Each row has a hidden trait or not; one of two labels after the row says which. A new part has a new trait and new labels.
(in the rows, 128 means zero)
[183 142 115 119 112 180 148  91 151  70 143 100  82 206 147 153 166  87
 167 160 106 107 189 137 112 227 174] | [87]
[ 97 136 151 109 197 135 128 127 153 166 136  95 140 144 106 132 153 168
 156 139  77 114  66 200  84 121  31] | [88]
[189 160  82 142 123 137 130 161 159 100 128 120  97 178 147 137 137  90
 133 160 106  99 110 150 109 182 139] | [87]
[ 56  97 127 154  92  82  91 196 146 127 137 164 141  99 123 115  88 195
 102 147 167 179  52 139 122  85  55] | [87]
[153 135 146 141 121 114 109 120 159 102 140 153 131 149 139 122  82 147
 134 136 106 170 144 126 152 159 128] | [88]
[168 126 149 148 102 108 108 111 163  84 142 156 130 152 148 117  76 147
 132 136 114 182 159 107 172 166 151] | [88]
[ 49  90 129 152  81  89  91 190 146 135 138 162 139  99 122 113  91 206
 101 141 176 182  54 136 124  85  50] | [87]
[169 145 131 145 125 111 103 126 164 102 141 147 128 150 141 121  81 149
 133 137 101 163 132 128 156 167 129] | [88]
[ 97 103 150 129  87 142 121 111 143  93 149 125 106 158 132 136 137 162
 143 145 150 160 154 128 120 154 119] | [87]
[149 131 116 125 107 149 129 120 148  93 139 116  98 176 139 143 145 115
 149 153 123 126 150 134 115 183 150] | [87]
[158 124 110 138 105 149 148 141 142 113 124 111 102 172 136 143 142  90
 148 150 113 116 155 137 115 174 161] | [87]
[117 144 135 123 195 118 123 151 158 178 125 104 141 140 108 136 141 151
 144 141  74 112  56 196  88 118  45] | [88]
[145 136 119 125  97 156 123 106 158  73 150 119  94 180 144 143 147 137
 147 152 125 128 145 135 112 190 129] | [87]
[142 112 127 135 103 151 136 125 143 102 131 110 108 168 138 141 144 113
 157 153 128 129 155 133 118 171 153] | [87]
[ 18  49 220 121  59 144 129  82 124 106 157 127 120 130 120 135 126 207
 158 130 189 208 203 110 134 115 120] | [87]
[ 87 107 140 140  86 132 114 142 145 104 144 135 115 137 129 129 117 171
 129 141 156 162 121 129 120 133  95] | [87]
[162 173  91 106 105 180  85  70 188   2 193 132  67 217 160 141 147 181
 137 163 117 120 119 142  87 239  83] | [87]
[124 110 121 139 100 134 125 155 147 114 130 125 114 146 133 134 133 124
 134 148 134 134 131 136 122 147 132] | [87]
[ 56 104 186 107 192 128 145 113 136 192 129  84 151 121  97 137 154 162
 169 134  89 130  98 194  84  95  44] | [88]
[148 101 175 152  93  99 118 117 143 120 129 148 143 131 139 118  72 137
 137 131 123 198 180 100 181 139 174] | [88]
[ 81  84 143 153  97 109 130 183 131 151 114 138 135 113 122 129 113 141
 127 141 154 159 115 133 130 100 119] | [87]
[151 146 133 133 145 119 110 123 166 115 143 135 127 158 132 123 109 155
 139 141  93 146 105 149 129 152  96] | [88]
[159 142 103 134 110 147 127 142 154  93 138 126 101 168 143 138 142 119
 137 158 119 125 123 145 113 179 130] | [87]
[185 182  80 115 114 173  91  92 186  13 177 126  68 214 160 144 149 152
 135 165 106 111 109 149  92 232 101] | [87]
[  3  39 191 150  69  96 126 161 115 167 124 142 151  80 109 121  97 195
 130 130 196 199 126 118 139  58  95] | [87]
[147 140  89 141 104 129 111 167 157  92 135 133 105 156 138 132 121 132
 123 156 125 126  91 148 113 155 105] | [87]
[140 133 136 142 154 107 119 148 155 151 125 127 141 139 126 124 104 140
 138 138  91 138  96 154 131 131  94] | [88]
[146 156 124 128 163 121 106 141 167 124 143 123 127 155 128 126 117 155
 136 144  77 129  75 166 109 155  67] | [88]
[148 140 115 129 103 155 117 116 155  75 151 122  92 178 148 142 142 133
 145 158 121 127 136 137 110 186 128] | [87]
[ 99 123 108 144  98 111  92 168 158 104 145 154 116 129 135 126 106 175
 107 151 149 151  72 143 115 126  70] | [87]
[128 102 148 123  97 161 146  99 138  95 137 106 103 171 135 146 153 115
 160 149 131 138 189 126 121 175 166] | [87]
[194 149 118 154 113  95 101 153 171 102 132 161 129 155 144 116  65 126
 116 140 103 167 125 122 170 158 144] | [88]
[ 93 112 120 150  93 112 104 183 150 121 135 145 124 124 129 120 109 163
 112 146 153 150  79 140 122 113  82] | [87]
[160 140 110 129 111 155 125 122 158  79 145 117  93 180 145 138 142 122
 146 156 123 117 139 146 112 189 137] | [87]
[168 134  86 156 119 113 137 200 147 141 104 120 117 149 133 136 134  76
 130 157 112 109 102 146 118 151 143] | [87]
[156 125 115 132 108 155 149 128 150 105 127 111 102 169 141 145 146  94
 153 157 114 116 159 139 117 189 166] | [87]
[213 152 122 167  72  96  94 132 174  52 143 179 120 159 164 111  33 132
 113 140 117 197 160  84 201 178 187] | [88]
[ 64  88 157 145  85 113 119 156 138 132 133 135 127 122 121 127 113 164
 127 144 164 173 128 129 128 103 106] | [87]
[109 111 120 145  99 117 127 168 142 127 126 134 121 135 129 130 121 137
 129 146 142 144 112 136 125 129 117] | [87]
[154 134 124 125  97 162 128 111 155  78 148 117  93 182 144 140 153 122
 152 153 120 125 152 137 112 195 148] | [87]
